Below is a small trained network, with its code and all its weights. Each question gives an input and a target symbol and asks what happens when units are switched off, that is, made to give their printed mean instead of their output.

import numpy as np


def w(rows, s, z=0):
    codes = np.array(rows[::2]) - 128.0
    scale = np.full(codes.shape[1], s)
    scale[-1] = z or s
    return codes * scale


def norm(h):
    return h / np.sqrt((h * h).mean(-1, keepdims=True) + 1e-5)


def f(y):
    return y / 2 * (1 + np.tanh(0.7978845608 * (y + 0.044715 * y**3)))


def softmax(a):
    e = np.exp(a - a.max(-1, keepdims=True))
    return e / e.sum(-1, keepdims=True)


def log_softmax(a):
    a = a - a.max(-1, keepdims=True)
    return a - np.log(np.exp(a).sum(-1, keepdims=True))


def net(x, mask):
    ids = ['αδεζηλμξπστφψ'.index(c) for c in x.split()]
    T = len(ids)
    res = E[ids] + P[:T]
    r = norm(res)
    for j in range(3):
        rows = slice(3 * j, 3 * j + 3)
        q, k, v = (r @ M[0][rows].T for M in (Q, K, V))
        z = softmax(np.where(np.tri(T) > 0, q @ k.T / 3**0.5, -1e9)) @ v
        o = O[0][rows]
        res = res + np.where(mask[j], z, o[:, -1]) @ o[:, :-1]
    y = f(norm(res) @ A[0][:, :-1].T + A[0][:, -1])
    res = res + np.where(mask[3:7], y, B[0][:, -1]) @ B[0][:, :-1]
    return log_softmax(norm(res)[-1] @ U[:, :-1].T + U[:, -1])


Q, K, V, O, A, B = {}, {}, {}, {}, {}, {}
E = w([
[161,137,173,109,119],'α',
[156,105,89,134,108],'δ',
[224,50,121,118,94],'ε',
[192,111,156,104,47],'ζ',
[171,156,143,98,78],'η',
[157,117,117,141,132],'λ',
[158,155,120,124,149],'μ',
[148,138,184,154,165],'ξ',
[87,142,101,136,121],'π',
[110,167,111,6,143],'σ',
[141,146,114,81,113],'τ',
[79,68,113,84,142],'φ',
[112,105,115,65,139],'ψ',
],0.024)
P = w([
[254,72,201,177,217],'0',
[97,126,181,74,75],'1',
[176,106,130,124,160],'2',
[169,107,127,206,228],'3',
[37,98,198,122,89],'4',
[183,112,114,112,176],'5',
],0.009)
Q[0] = w([
[140,174,132,235,166],'h1',
[125,135,112,120,75],'h1',
[114,142,165,45,57],'h1',
[185,153,149,254,112],'h2',
[110,127,143,30,86],'h2',
[213,183,91,109,145],'h2',
[56,53,147,43,91],'h3',
[185,143,140,136,127],'h3',
[147,209,70,91,54],'h3',
],0.019)
K[0] = w([
[68,201,67,218,66],'h1',
[175,133,135,120,149],'h1',
[157,101,214,127,197],'h1',
[215,126,190,178,69],'h2',
[93,164,129,104,195],'h2',
[215,149,75,85,134],'h2',
[111,45,125,29,200],'h3',
[129,121,81,149,112],'h3',
[254,122,155,157,116],'h3',
],0.019)
V[0] = w([
[30,184,77,188,62],'h1',
[98,170,95,163,149],'h1',
[88,79,149,225,159],'h1',
[120,99,100,169,75],'h2',
[149,174,79,93,95],'h2',
[12,105,154,169,104],'h2',
[163,191,64,9,141],'h3',
[69,2,123,76,209],'h3',
[243,168,140,79,172],'h3',
],0.0095)
O[0] = w([
[93,21,181,63,145,2],'h1',
[143,137,144,140,158,94],'h1',
[6,119,166,94,121,135],'h1',
[148,102,109,180,95,119],'h2',
[112,70,207,118,157,135],'h2',
[108,146,119,95,2,66],'h2',
[109,197,191,42,102,133],'h3',
[117,169,45,103,175,151],'h3',
[81,27,209,10,153,243],'h3',
],0.0082,0.0064)
A[0] = w([
[56,140,189,238,16,107],'n1',
[89,187,211,184,222,116],'n2',
[51,98,156,110,137,118],'n3',
[167,156,209,253,169,3],'n4',
],0.014,0.0035)
B[0] = w([
[248,134,116,174,128,224],'n1',
[121,222,232,133,131,254],'n2',
[132,141,71,149,39,201],'n3',
[5,98,124,120,58,255],'n4',
],0.016,0.0049)
U = w([
[74,254,90,239,152,180],'α',
[179,30,105,144,209,155],'δ',
[191,175,114,216,34,255],'ε',
[200,91,214,131,90,68],'ζ',
[94,185,177,71,69,129],'η',
[40,49,130,215,171,76],'λ',
[142,128,149,141,190,97],'μ',
[82,150,145,168,101,55],'ξ',
[76,46,121,87,1,159],'π',
[127,178,99,83,163,113],'σ',
[133,156,165,186,167,51],'τ',
[109,184,25,104,159,113],'φ',
[162,161,124,85,158,118],'ψ',
],0.0096,0.0037)

Each question gives the input, a string of symbols that net reads in full, and the target symbol t.
The units are the heads (3 rows each of Q, K, V and O) and the neurons (one row each of A and B). Each row of codes is followed by its name. A weight is (code - 128) times the scale printed after its matrix; where a second scale follows, it is the last column's (O, A, B and U).
mask holds one flag per unit, heads first, then neurons. A switched-off unit (its flag False) gives its mean, the last column of its rows in O or B, instead of its output. The means were averaged over made-up inputs and are rounded, as every weight is.
A unit's drop is (log p(t) with every unit on - log p(t) with that unit switched off) / (log p(t) with every unit on - log p(t) with every unit switched off).
The circuit of an input: a set's keep is (log p(t) with only the set's units on - log p(t) with every unit switched off) / (log p(t) with every unit on - log p(t) with every unit switched off). Starting from all 7 units, units are removed one at a time, each time the one whose removal leaves the highest keep (on an exact tie, the one counted first), for as long as the keep stays at least 0.8.
circuit, biggest first: the units of the circuit, biggest drop first
most important unit: the unit with the biggest drop
top k neurons: the k neurons with the biggest drops, biggest first
which heads matter: for each layer, one digit per head in row order, 1 if its drop is at least 0.15 and else 0, layers parted by /
drop of u: that unit's drop, to one decimal
input η ε π, target π: circuit, biggest first -> [h1; n3]
input δ π ξ π ε, target ε: most important unit -> h3
input μ δ α, target α: circuit, biggest first -> [h1; h2]
input π ε δ π ζ, target ε: circuit, biggest first -> [n1; h1]
input π μ π δ, target λ: which heads matter -> 101
input π π μ π ξ, target ε: circuit, biggest first -> [n1; h2]
input δ ζ π δ π λ, target λ: circuit, biggest first -> [h1; h3; n4]
input ε ξ δ ζ τ, target π: which heads matter -> 001
input π π η ζ, target π: which heads matter -> 010
input δ δ λ π ξ, target ε: circuit, biggest first -> [h2; n1]
input δ δ ξ π μ, target ε: circuit, biggest first -> [h2; n1; h3]
input π ψ ψ π π λ, target λ: circuit, biggest first -> [h1; h3]
input ζ σ δ π η, target ε: top 2 neurons -> [n1; n2]
input δ α π π δ, target ε: which heads matter -> 010
input δ ε π σ δ δ, target δ: which heads matter -> 000
input π π π π δ α, target α: most important unit -> h3
input α π α δ, target λ: circuit, biggest first -> [h1; h3; n4; h2]
input ζ ξ π π η, target ε: circuit, biggest first -> [n1; h1]
input ζ δ π ξ α, target ε: which heads matter -> 010
input π ζ η δ π, target ε: circuit, biggest first -> [n1]
input ζ π π η δ, target ε: which heads matter -> 000
input ζ π π δ μ, target ε: drop of h2 -> 1.2
input φ η ε α φ, target α: drop of h3 -> 0.7
input α ε π α ε, target ε: drop of h2 -> -0.1
input ζ δ π μ α, target ε: drop of h3 -> 0.1
